Below are the code and all the weights of a small trained network. Each question names an input and a class and asks about switching units off, where a switched-off unit gives its printed mean instead of its output.

import numpy as np


def w(rows, s, z=0):
    codes = np.array(rows[::2]) - 128.0
    scale = np.full(codes.shape[1], s)
    scale[-1] = z or s
    return codes * scale


def f(y):
    return np.maximum(y, 0)


def log_softmax(a):
    a = a - a.max(-1, keepdims=True)
    return a - np.log(np.exp(a).sum(-1, keepdims=True))


def net(x, mask):
    res = np.array(x, float).reshape(1, 2) / 4 @ E
    y = f(res @ A[0][:, :-1].T + A[0][:, -1])
    res = res + np.where(mask, y, B[0][:, -1]) @ B[0][:, :-1]
    return log_softmax(res[-1] @ U[:, :-1].T + U[:, -1])


A, B = {}, {}
E = w([
[112,197,187,167,192,186],'x0',
[171,113,228,250,46,107],'x1',
],0.015)
A[0] = w([
[160,145,168,237,55,75,37],'n0',
[104,138,121,21,152,154,4],'n1',
[42,125,74,74,146,98,255],'n2',
[137,117,242,178,45,89,53],'n3',
[147,114,116,216,136,79,18],'n4',
[215,36,37,105,18,32,70],'n5',
[206,179,183,175,163,214,145],'n6',
[143,207,171,146,192,207,53],'n7',
[123,151,87,126,204,90,73],'n8',
[106,150,67,92,132,95,66],'n9',
[147,149,255,169,107,101,59],'n10',
[201,132,173,199,121,59,212],'n11',
[102,40,173,190,96,94,255],'n12',
],0.0098,0.0073)
B[0] = w([
[101,121,86,95,135,216,233],'n0',
[112,105,57,148,76,219,185],'n1',
[106,66,153,45,208,121,240],'n2',
[129,121,72,104,152,203,237],'n3',
[81,92,55,168,140,201,159],'n4',
[209,195,146,49,67,164,252],'n5',
[212,129,180,70,143,127,216],'n6',
[194,155,149,87,82,167,198],'n7',
[101,117,128,125,120,203,165],'n8',
[112,125,98,107,144,191,174],'n9',
[136,104,80,103,154,183,218],'n10',
[128,84,135,76,192,135,238],'n11',
[95,99,141,43,250,93,239],'n12',
],0.011,0.016)
U = w([
[76,97,85,113,131,205,52],'0',
[244,195,156,68,66,180,88],'1',
[106,95,193,69,190,91,250],'2',
[61,198,66,186,104,15,1],'3',
[30,182,172,182,43,52,1],'4',
[20,195,102,212,37,63,1],'5',
[56,234,64,181,26,74,1],'6',
],0.011,0.0073)

Each question gives the input, the list of numbers given to net, and the class t.
The units are the neurons (one row each of A and B). Each row of codes is followed by its name. A weight is (code - 128) times the scale printed after its matrix; where a second scale follows, it is the last column's (A, B and U).
mask holds one flag per neuron, in row order. A switched-off neuron (its flag False) gives its mean, the last column of its row in B, instead of its output. The means were averaged over made-up inputs and are rounded, as every weight is.
A unit's drop is (log p(t) with every unit on - log p(t) with that unit switched off) / (log p(t) with every unit on - log p(t) with every unit switched off).
The circuit of an input: a set's keep is (log p(t) with only the set's units on - log p(t) with every unit switched off) / (log p(t) with every unit on - log p(t) with every unit switched off). Starting from the 12 units with the biggest drops (on a tie, the unit counted first), units are removed one at a time, each time the one whose removal leaves the highest keep (on an exact tie, the one counted first), for as long as the keep stays at least 0.8.
circuit, biggest first: the units of the circuit, biggest drop first
unit that matters most: the unit with the biggest drop
k most important neurons: the k neurons with the biggest drops, biggest first
drop when u is switched off: that unit's drop, to one decimal
input [2,6], class 0: circuit, biggest first => n0
input [1,2], class 2: circuit, biggest first => n5, n1
input [5,-3], class 1: 2 most important neurons => n12, n7
input [7,7], class 0: 4 most important neurons => n5, n0, n10, n3
input [4,0], class 1: 3 most important neurons => n12, n2, n7
input [3,3], class 2: 2 most important neurons => n5, n1
input [-6,-5], class 1: 3 most important neurons => n5, n12, n0
input [8,-7], class 1: 2 most important neurons => n7, n12
input [0,-3], class 2: 3 most important neurons => n0, n3, n10
input [1,3], class 2: 3 most important neurons => n1, n12, n5
input [-1,4], class 0: 3 most important neurons => n2, n0, n3
input [4,7], class 0: 2 most important neurons => n0, n3
input [4,5], class 0: 4 most important neurons => n5, n0, n3, n10
input [5,5], class 0: 2 most important neurons => n5, n0
input [-5,0], class 1: 2 most important neurons => n5, n11
input [3,4], class 0: circuit, biggest first => n5
input [-7,-6], class 1: 3 most important neurons => n5, n12, n0
input [2,0], class 2: drop when n5 is switched off => 2.1
input [0,5], class 0: drop when n8 is switched off => 0.0
input [-3,1], class 2: drop when n12 is switched off => 0.1
input [2,3], class 2: drop when n2 is switched off => -0.1
input [7,-3], class 1: unit that matters most => n7
